Below are the code and all the weights of a small trained network. Each question names an input and a class and asks about switching units off, where a switched-off unit gives its printed mean instead of its output.

import numpy as np


def w(rows, s, z=0):
    codes = np.array(rows[::2]) - 128.0
    scale = np.full(codes.shape[1], s)
    scale[-1] = z or s
    return codes * scale


def norm(h):
    return h / np.sqrt((h * h).mean(-1, keepdims=True) + 1e-5)


def f(y):
    return y / 2 * (1 + np.tanh(0.7978845608 * (y + 0.044715 * y**3)))


def log_softmax(a):
    a = a - a.max(-1, keepdims=True)
    return a - np.log(np.exp(a).sum(-1, keepdims=True))


def net(x, mask):
    res = np.array(x, float).reshape(1, 7) / 4 @ E
    u = 0
    for l in range(4):
        y = f(norm(res) @ A[l][:, :-1].T + A[l][:, -1])
        res = res + np.where(mask[u : u + 5], y, B[l][:, -1]) @ B[l][:, :-1]
        u += 5
    return log_softmax(norm(res)[-1] @ U[:, :-1].T + U[:, -1])


A, B = {}, {}
E = w([
[108,100,115,174,14,51,95,154,138,148],'x0',
[134,120,129,110,112,127,132,103,141,123],'x1',
[119,119,137,137,126,136,133,125,120,111],'x2',
[119,103,140,128,140,131,126,138,124,123],'x3',
[86,110,15,99,189,70,188,80,161,134],'x4',
[125,123,129,133,145,123,121,147,119,132],'x5',
[137,169,183,156,133,107,126,168,222,4],'x6',
],0.011)
A[0] = w([
[152,138,115,162,145,114,103,179,254,37,251],'L0N0',
[75,130,103,136,89,110,60,135,136,89,76],'L0N1',
[152,94,42,151,143,184,129,145,118,163,120],'L0N2',
[173,154,174,96,82,112,99,101,70,91,231],'L0N3',
[88,76,96,147,89,78,183,174,116,118,139],'L0N4',
],0.0071,0.0024)
B[0] = w([
[178,180,84,41,119,49,223,145,114,30,254],'L0N0',
[76,111,69,173,98,19,58,126,137,102,151],'L0N1',
[29,102,167,73,107,118,77,81,150,45,157],'L0N2',
[107,97,178,147,217,119,138,254,32,173,183],'L0N3',
[191,204,63,60,32,97,182,95,231,213,167],'L0N4',
],0.0068,0.0079)
A[1] = w([
[27,96,57,178,173,100,140,3,151,219,5],'L1N0',
[107,156,169,15,126,236,56,93,121,155,73],'L1N1',
[159,83,128,139,63,18,134,163,135,64,117],'L1N2',
[131,109,133,131,57,93,77,110,101,241,113],'L1N3',
[131,107,172,183,108,246,77,116,69,221,150],'L1N4',
],0.0061,0.0023)
B[1] = w([
[98,183,218,139,132,116,123,134,144,176,215],'L1N0',
[170,205,107,132,132,96,62,127,43,38,176],'L1N1',
[141,74,152,95,125,78,32,115,116,180,253],'L1N2',
[100,8,114,203,139,143,164,177,136,46,224],'L1N3',
[156,108,66,106,92,99,132,89,52,116,233],'L1N4',
],0.012,0.0053)
A[2] = w([
[114,176,198,70,173,114,163,92,92,83,111],'L2N0',
[103,131,185,120,169,168,133,54,78,173,96],'L2N1',
[165,49,84,158,104,113,112,174,117,153,3],'L2N2',
[53,168,101,138,210,102,106,64,149,70,63],'L2N3',
[187,149,255,93,101,142,79,176,172,116,94],'L2N4',
],0.0088,0.0033)
B[2] = w([
[151,120,125,135,180,247,123,179,128,207,254],'L2N0',
[112,171,92,91,152,125,36,130,164,179,179],'L2N1',
[92,142,137,171,127,186,99,142,87,77,199],'L2N2',
[107,102,92,129,74,135,60,126,147,128,191],'L2N3',
[132,180,162,159,122,157,81,175,160,173,228],'L2N4',
],0.013,0.0057)
A[3] = w([
[128,45,64,103,190,134,140,135,215,33,33],'L3N0',
[203,141,162,125,255,227,110,169,48,97,121],'L3N1',
[151,155,101,55,192,164,157,123,184,153,10],'L3N2',
[35,64,130,213,81,91,151,95,103,202,1],'L3N3',
[129,158,89,105,212,161,101,80,134,146,61],'L3N4',
],0.0088,0.0024)
B[3] = w([
[103,179,85,252,83,116,180,59,79,109,153],'L3N0',
[134,119,132,75,133,103,190,69,161,137,244],'L3N1',
[135,126,114,230,143,197,99,200,76,129,173],'L3N2',
[109,140,184,109,150,168,183,98,171,142,181],'L3N3',
[104,110,115,185,90,49,96,143,130,72,171],'L3N4',
],0.014,0.011)
U = w([
[186,130,103,39,167,141,140,51,42,126,150],'0',
[97,46,171,194,87,174,143,143,66,81,220],'1',
[74,143,79,136,187,179,39,113,134,199,140],'2',
[53,107,189,108,121,120,192,78,205,194,85],'3',
[185,178,187,108,199,202,191,175,180,142,178],'4',
[163,141,194,132,86,80,30,202,142,128,5],'5',
[134,179,62,252,146,160,178,121,101,89,25],'6',
[130,135,65,124,92,28,169,106,178,91,175],'7',
],0.019,0.0019)

Each question gives the input, the list of numbers given to net, and the class t.
The units are the neurons (one row each of A and B). Each row of codes is followed by its name. A weight is (code - 128) times the scale printed after its matrix; where a second scale follows, it is the last column's (A, B and U).
mask holds one flag per neuron, layer by layer. A switched-off neuron (its flag False) gives its mean, the last column of its row in B, instead of its output. The means were averaged over made-up inputs and are rounded, as every weight is.
A unit's drop is (log p(t) with every unit on - log p(t) with that unit switched off) / (log p(t) with every unit on - log p(t) with every unit switched off).
The circuit of an input: a set's keep is (log p(t) with only the set's units on - log p(t) with every unit switched off) / (log p(t) with every unit on - log p(t) with every unit switched off). Starting from the 12 units with the biggest drops (on a tie, the unit counted first), units are removed one at a time, each time the one whose removal leaves the highest keep (on an exact tie, the one counted first), for as long as the keep stays at least 0.8.
units of the circuit, in order: the units of the circuit, biggest drop first
most important unit: the unit with the biggest drop
top k neurons: the k neurons with the biggest drops, biggest first
k most important neurons of layer l: the k neurons of layer l with the biggest drops, biggest first
input [-1,0,3,-5,1,-8,-4], class 2: most important unit : L1N0
input [1,4,-7,-3,1,-4,-1], class 3: top 4 neurons : [L1N0; L0N0; L1N3; L2N0]
input [8,-6,-8,-1,2,1,0], class 3: top 2 neurons : [L3N3; L0N0]
input [-1,6,-6,4,-8,-6,-7], class 0: units of the circuit, in order : [L1N1; L3N1]
input [1,3,-4,-6,-6,-8,-1], class 1: units of the circuit, in order : [L0N0; L1N3]
input [0,5,0,5,5,6,-6], class 2: top 2 neurons : [L2N1; L1N0]
input [7,-5,-4,-7,-7,-1,0], class 1: top 2 neurons : [L1N3; L0N0]
input [-4,6,8,2,1,-8,2], class 6: 2 most important neurons of layer 2 : [L2N4; L2N3]
input [-8,-3,4,-4,2,-7,0], class 2: top 4 neurons : [L0N0; L1N3; L2N0; L2N3]
input [7,-7,6,0,7,-3,0], class 3: top 2 neurons : [L3N3; L0N0]
input [6,0,-7,4,2,-5,-8], class 3: top 2 neurons : [L3N3; L1N0]
input [4,-4,-6,-5,0,-6,-8], class 1: top 4 neurons : [L1N3; L2N2; L3N1; L0N0]
input [-7,-1,-5,3,-2,-1,-1], class 0: top 3 neurons : [L0N0; L1N1; L3N1]
input [2,0,7,-8,-2,-1,-6], class 1: units of the circuit, in order : [L1N3]
input [1,0,0,1,6,5,-1], class 3: top 3 neurons : [L0N4; L0N0; L1N0]
input [1,0,-3,8,2,5,-7], class 3: top 3 neurons : [L1N3; L1N0; L3N3]
input [0,1,-7,-8,3,8,4], class 6: 3 most important neurons of layer 3 : [L3N0; L3N2; L3N1]
input [-8,4,3,-3,1,5,3], class 6: 3 most important neurons of layer 3 : [L3N0; L3N2; L3N4]
input [1,-7,2,-7,-5,-2,0], class 1: 3 most important neurons of layer 2 : [L2N0; L2N1; L2N2]
input [-5,1,5,7,3,7,1], class 6: units of the circuit, in order : [L3N0]
input [-7,-4,-7,-4,1,-4,-5], class 2: 2 most important neurons of layer 3 : [L3N4; L3N2]
